Below are the code and all the weights of a small trained network. Each question names an input and a class and asks about switching units off, where a switched-off unit gives its printed mean instead of its output.

import numpy as np


def w(rows, s, z=0):
    codes = np.array(rows[::2]) - 128.0
    scale = np.full(codes.shape[1], s)
    scale[-1] = z or s
    return codes * scale


def f(y):
    return y / 2 * (1 + np.tanh(0.7978845608 * (y + 0.044715 * y**3)))


def log_softmax(a):
    a = a - a.max(-1, keepdims=True)
    return a - np.log(np.exp(a).sum(-1, keepdims=True))


def net(x, mask):
    res = np.array(x, float).reshape(1, 4) / 4 @ E
    y = f(res @ A[0][:, :-1].T + A[0][:, -1])
    res = res + np.where(mask, y, B[0][:, -1]) @ B[0][:, :-1]
    return log_softmax(res[-1] @ U[:, :-1].T + U[:, -1])


A, B = {}, {}
E = w([
[150,88,115,101,187,134,48,106,69,178],'x0',
[72,141,164,231,122,87,58,163,122,140],'x1',
[159,180,85,152,145,77,112,51,172,136],'x2',
[148,68,74,189,175,107,157,181,82,10],'x3',
],0.012)
A[0] = w([
[98,93,196,114,130,191,116,210,130,145,105],'n1',
[149,183,93,160,146,88,127,91,164,142,141],'n2',
[77,84,202,137,105,184,138,172,101,138,99],'n3',
[89,161,140,154,75,67,191,173,165,83,114],'n4',
[168,55,120,113,192,122,3,123,71,185,116],'n5',
[93,109,113,210,107,30,82,192,86,103,87],'n6',
[163,156,101,177,134,39,92,67,196,144,101],'n7',
[4,95,195,83,111,167,162,175,75,150,125],'n8',
[21,134,170,244,78,109,46,134,140,170,11],'n9',
[103,153,156,166,46,139,161,135,189,109,55],'n10',
[63,208,224,82,74,167,89,102,174,230,3],'n11',
],0.0067,0.0023)
B[0] = w([
[216,154,181,127,104,62,98,148,81,171,193],'n1',
[186,111,160,189,153,101,105,148,122,191,169],'n2',
[182,121,201,162,150,138,98,146,136,161,191],'n3',
[65,171,183,116,160,133,132,140,136,75,202],'n4',
[2,222,200,89,75,70,170,98,224,47,233],'n5',
[123,78,34,99,101,150,160,140,121,142,213],'n6',
[220,119,207,149,149,75,125,141,73,170,190],'n7',
[176,118,171,163,110,120,109,124,102,175,215],'n8',
[171,93,61,59,28,216,217,67,182,182,229],'n9',
[74,200,196,106,123,114,151,116,170,94,180],'n10',
[68,32,21,186,218,190,43,213,100,57,255],'n11',
],0.0075,0.009)
U = w([
[69,52,38,186,230,144,74,193,86,71,244],'0',
[2,239,216,86,117,89,125,115,170,105,5],'1',
[206,90,45,23,75,208,193,89,153,195,221],'2',
[252,129,218,178,161,78,81,147,75,195,19],'3',
],0.0075,0.0018)

Each question gives the input, the list of numbers given to net, and the class t.
The units are the neurons (one row each of A and B). Each row of codes is followed by its name. A weight is (code - 128) times the scale printed after its matrix; where a second scale follows, it is the last column's (A, B and U).
mask holds one flag per neuron, in row order. A switched-off neuron (its flag False) gives its mean, the last column of its row in B, instead of its output. The means were averaged over made-up inputs and are rounded, as every weight is.
A unit's drop is (log p(t) with every unit on - log p(t) with that unit switched off) / (log p(t) with every unit on - log p(t) with every unit switched off).
The circuit of an input: a set's keep is (log p(t) with only the set's units on - log p(t) with every unit switched off) / (log p(t) with every unit on - log p(t) with every unit switched off). Starting from all 11 units, units are removed one at a time, each time the one whose removal leaves the highest keep (on an exact tie, the one counted first), for as long as the keep stays at least 0.8.
circuit, biggest first: the units of the circuit, biggest drop first
most important unit: the unit with the biggest drop
k most important neurons: the k neurons with the biggest drops, biggest first
drop of u: that unit's drop, to one decimal
input [-4,4,-6,-2], class 3: most important unit => n5
input [-3,6,-5,4], class 2: circuit, biggest first => n9, n11
input [-5,4,6,-2], class 3: 2 most important neurons => n7, n5
input [-2,3,8,7], class 3: 3 most important neurons => n7, n11, n2
input [8,-7,-3,2], class 1: 2 most important neurons => n5, n9
input [-7,-6,6,5], class 1: 3 most important neurons => n11, n4, n9
input [7,-7,4,-2], class 1: 3 most important neurons => n5, n9, n6
input [0,1,-3,1], class 3: circuit, biggest first => n11, n5
input [0,4,4,3], class 2: circuit, biggest first => n11, n6, n9
input [4,-5,8,7], class 3: 2 most important neurons => n11, n7
input [-6,8,-1,-3], class 2: 3 most important neurons => n9, n5, n6
input [-7,-3,8,2], class 3: 3 most important neurons => n7, n5, n2
input [6,8,-8,-3], class 2: 2 most important neurons => n9, n6
input [-4,8,-3,5], class 2: most important unit => n9
input [-1,-4,6,1], class 3: circuit, biggest first => n9, n7
input [5,1,1,-4], class 1: 2 most important neurons => n5, n6
input [-5,6,4,-6], class 0: 2 most important neurons => n11, n5
input [-3,5,4,-3], class 2: 2 most important neurons => n9, n5
input [0,2,6,-5], class 3: 2 most important neurons => n7, n2
input [0,3,6,0], class 3: circuit, biggest first => n7
input [7,-2,5,-4], class 1: drop of n5 => 1.5
input [-7,6,8,0], class 3: drop of n7 => 1.9
input [1,4,2,-4], class 0: drop of n11 => 1.5
